Below is a small trained network, with its code and all its weights. Each question gives an input and a class and asks what happens when units are switched off, that is, made to give their printed mean instead of their output.

import numpy as np


def w(rows, s, z=0):
    codes = np.array(rows[::2]) - 128.0
    scale = np.full(codes.shape[1], s)
    scale[-1] = z or s
    return codes * scale


def f(y):
    return np.maximum(y, 0)


def log_softmax(a):
    a = a - a.max(-1, keepdims=True)
    return a - np.log(np.exp(a).sum(-1, keepdims=True))


def net(x, mask):
    res = np.array(x, float).reshape(1, 5) / 4 @ E
    y = f(res @ A[0][:, :-1].T + A[0][:, -1])
    res = res + np.where(mask, y, B[0][:, -1]) @ B[0][:, :-1]
    return log_softmax(res[-1] @ U[:, :-1].T + U[:, -1])


A, B = {}, {}
E = w([
[149,96,165,76,210,107],'x0',
[116,13,196,76,5,237],'x1',
[226,248,228,122,169,176],'x2',
[76,150,3,103,160,96],'x3',
[144,136,88,227,183,146],'x4',
],0.0082)
A[0] = w([
[134,63,253,107,16,160,71],'neuron 0',
[115,63,73,242,108,76,158],'neuron 1',
[109,49,99,43,75,204,173],'neuron 2',
[137,149,94,32,219,83,3],'neuron 3',
[123,83,97,77,86,186,132],'neuron 4',
[134,221,129,148,49,192,177],'neuron 5',
[116,79,38,179,179,174,111],'neuron 6',
[154,112,233,108,175,172,196],'neuron 7',
[130,60,170,149,193,22,55],'neuron 8',
],0.021,0.0058)
B[0] = w([
[116,6,93,138,132,135,251],'neuron 0',
[16,76,175,119,91,148,190],'neuron 1',
[106,52,116,142,122,130,226],'neuron 2',
[26,151,170,136,104,133,175],'neuron 3',
[102,76,165,135,101,157,189],'neuron 4',
[126,230,143,118,142,142,183],'neuron 5',
[141,68,59,123,146,98,177],'neuron 6',
[230,143,147,128,111,180,202],'neuron 7',
[148,199,135,122,130,168,160],'neuron 8',
],0.023,0.033)
U = w([
[150,164,142,141,158,172,179],'0',
[76,144,121,138,138,150,233],'1',
[128,153,72,136,186,122,2],'2',
[109,78,103,136,132,162,112],'3',
[162,107,160,105,139,5,6],'4',
],0.013,0.0046)

Each question gives the input, the list of numbers given to net, and the class t.
The units are the neurons (one row each of A and B). Each row of codes is followed by its name. A weight is (code - 128) times the scale printed after its matrix; where a second scale follows, it is the last column's (A, B and U).
mask holds one flag per neuron, in row order. A switched-off neuron (its flag False) gives its mean, the last column of its row in B, instead of its output. The means were averaged over made-up inputs and are rounded, as every weight is.
A unit's drop is (log p(t) with every unit on - log p(t) with that unit switched off) / (log p(t) with every unit on - log p(t) with every unit switched off).
most important unit: the unit with the biggest drop
top k neurons: the k neurons with the biggest drops, biggest first
drop when u is switched off: that unit's drop, to one decimal
input [3,-4,6,6,-3], class 1: most important unit => neuron 3
input [-8,-8,4,3,8], class 1: top 2 neurons => (neuron 0; neuron 1)
input [-1,-7,6,0,-4], class 1: top 3 neurons => (neuron 3; neuron 7; neuron 8)
input [1,-8,4,-1,2], class 1: top 2 neurons => (neuron 3; neuron 7)
input [-4,-4,-3,-7,4], class 1: top 2 neurons => (neuron 0; neuron 2)
input [-6,-7,-4,1,-2], class 1: top 2 neurons => (neuron 0; neuron 2)
input [-6,-2,1,-8,8], class 0: drop when neuron 3 is switched off => 0.1
input [2,-8,6,5,3], class 1: drop when neuron 3 is switched off => 0.3
input [-6,-8,-1,4,-5], class 1: drop when neuron 0 is switched off => 0.1
input [3,-4,-4,3,4], class 1: drop when neuron 3 is switched off => 0.1
